Below is a small trained network, with its code and all its weights. Each question gives an input and a class and asks what happens when units are switched off, that is, made to give their printed mean instead of their output.

import numpy as np


def w(rows, s, z=0):
    codes = np.array(rows[::2]) - 128.0
    scale = np.full(codes.shape[1], s)
    scale[-1] = z or s
    return codes * scale


def norm(h):
    return h / np.sqrt((h * h).mean(-1, keepdims=True) + 1e-5)


def f(y):
    return y / 2 * (1 + np.tanh(0.7978845608 * (y + 0.044715 * y**3)))


def log_softmax(a):
    a = a - a.max(-1, keepdims=True)
    return a - np.log(np.exp(a).sum(-1, keepdims=True))


def net(x, mask):
    res = np.array(x, float).reshape(1, 5) / 4 @ E
    u = 0
    for l in range(2):
        y = f(norm(res) @ A[l][:, :-1].T + A[l][:, -1])
        res = res + np.where(mask[u : u + 4], y, B[l][:, -1]) @ B[l][:, :-1]
        u += 4
    return log_softmax(norm(res)[-1] @ U[:, :-1].T + U[:, -1])


A, B = {}, {}
E = w([
[40,102,188,77],'x0',
[127,126,125,126],'x1',
[143,72,52,80],'x2',
[129,127,127,130],'x3',
[77,1,131,216],'x4',
],0.0057)
A[0] = w([
[251,118,97,161,33],'L0N0',
[177,169,83,228,4],'L0N1',
[96,71,121,197,112],'L0N2',
[149,163,218,192,57],'L0N3',
],0.011,0.0032)
B[0] = w([
[66,113,157,65,222],'L0N0',
[14,92,170,138,203],'L0N1',
[144,217,97,115,254],'L0N2',
[153,30,2,52,204],'L0N3',
],0.012,0.004)
A[1] = w([
[109,79,105,194,117],'L1N0',
[84,97,105,254,82],'L1N1',
[162,159,129,95,253],'L1N2',
[161,70,169,238,102],'L1N3',
],0.008,0.0053)
B[1] = w([
[241,132,165,3,131],'L1N0',
[142,207,164,112,140],'L1N1',
[136,100,117,197,253],'L1N2',
[203,102,101,90,107],'L1N3',
],0.012,0.0049)
U = w([
[30,133,183,91,131],'0',
[229,247,131,111,170],'1',
[102,125,98,162,199],'2',
[174,52,53,76,94],'3',
[86,129,98,174,154],'4',
[159,101,177,198,1],'5',
],0.012,0.0092)

Each question gives the input, the list of numbers given to net, and the class t.
The units are the neurons (one row each of A and B). Each row of codes is followed by its name. A weight is (code - 128) times the scale printed after its matrix; where a second scale follows, it is the last column's (A, B and U).
mask holds one flag per neuron, layer by layer. A switched-off neuron (its flag False) gives its mean, the last column of its row in B, instead of its output. The means were averaged over made-up inputs and are rounded, as every weight is.
A unit's drop is (log p(t) with every unit on - log p(t) with that unit switched off) / (log p(t) with every unit on - log p(t) with every unit switched off).
The circuit of an input: a set's keep is (log p(t) with only the set's units on - log p(t) with every unit switched off) / (log p(t) with every unit on - log p(t) with every unit switched off). Starting from all 8 units, units are removed one at a time, each time the one whose removal leaves the highest keep (on an exact tie, the one counted first), for as long as the keep stays at least 0.8.
units of the circuit, in order: the units of the circuit, biggest drop first
k most important neurons: the k neurons with the biggest drops, biggest first
k most important neurons of layer l: the k neurons of layer l with the biggest drops, biggest first
drop of u: that unit's drop, to one decimal
input [3,4,0,5,5], class 1: 2 most important neurons => (L0N0, L0N3)
input [-2,0,-7,4,5], class 3: 2 most important neurons => (L0N3, L1N0)
input [2,2,-1,5,-2], class 4: 3 most important neurons => (L0N1, L1N0, L0N0)
input [-5,-7,-4,2,8], class 1: 2 most important neurons => (L1N1, L1N0)
input [-8,6,-7,-8,8], class 0: units of the circuit, in order => (L0N1, L1N2)
input [6,-4,-7,2,-3], class 3: units of the circuit, in order => (L0N3, L0N1)
input [-1,3,-7,-6,6], class 3: units of the circuit, in order => (L0N3)
input [-8,-6,4,7,5], class 0: 2 most important neurons of layer 0 => (L0N0, L0N1)
input [-8,7,7,6,7], class 0: units of the circuit, in order => (L0N0, L0N1, L0N3)
input [2,1,-8,5,-6], class 3: units of the circuit, in order => (L0N3, L0N2)
input [-8,-1,-7,-4,-5], class 0: units of the circuit, in order => (L0N1, L0N0)
input [3,-3,-7,6,6], class 3: units of the circuit, in order => (L0N3, L1N0)
input [-8,-4,-2,2,-6], class 0: units of the circuit, in order => (L0N1, L0N0)
input [2,7,-8,7,-4], class 3: units of the circuit, in order => (L0N3)
input [0,0,7,7,7], class 1: units of the circuit, in order => (L0N3, L0N0, L1N0, L1N1)
input [-1,-6,-3,-6,-4], class 2: 2 most important neurons => (L1N0, L1N2)
input [2,0,-7,1,-5], class 3: 2 most important neurons => (L0N3, L0N2)
input [5,-2,-2,-8,-5], class 4: 3 most important neurons of layer 0 => (L0N0, L0N2, L0N1)
input [6,5,2,7,7], class 1: 3 most important neurons of layer 0 => (L0N0, L0N3, L0N1)
input [0,-3,-7,3,2], class 3: most important neuron of layer 0 => (L0N3)
input [6,1,-7,-2,-5], class 3: 3 most important neurons => (L0N3, L0N1, L0N2)
input [-2,6,6,8,8], class 1: 2 most important neurons of layer 0 => (L0N3, L0N2)
input [-4,1,-5,1,6], class 1: 3 most important neurons of layer 0 => (L0N2, L0N0, L0N1)
input [-4,-2,6,2,7], class 1: 2 most important neurons of layer 0 => (L0N3, L0N2)
input [-7,-7,-4,6,1], class 0: drop of L0N1 => 0.4
input [-6,-5,-2,-6,8], class 1: drop of L1N1 => 0.4
input [-7,1,-6,-1,1], class 0: units of the circuit, in order => (L0N1)
input [-4,-7,-3,-1,8], class 1: drop of L1N0 => 0.1
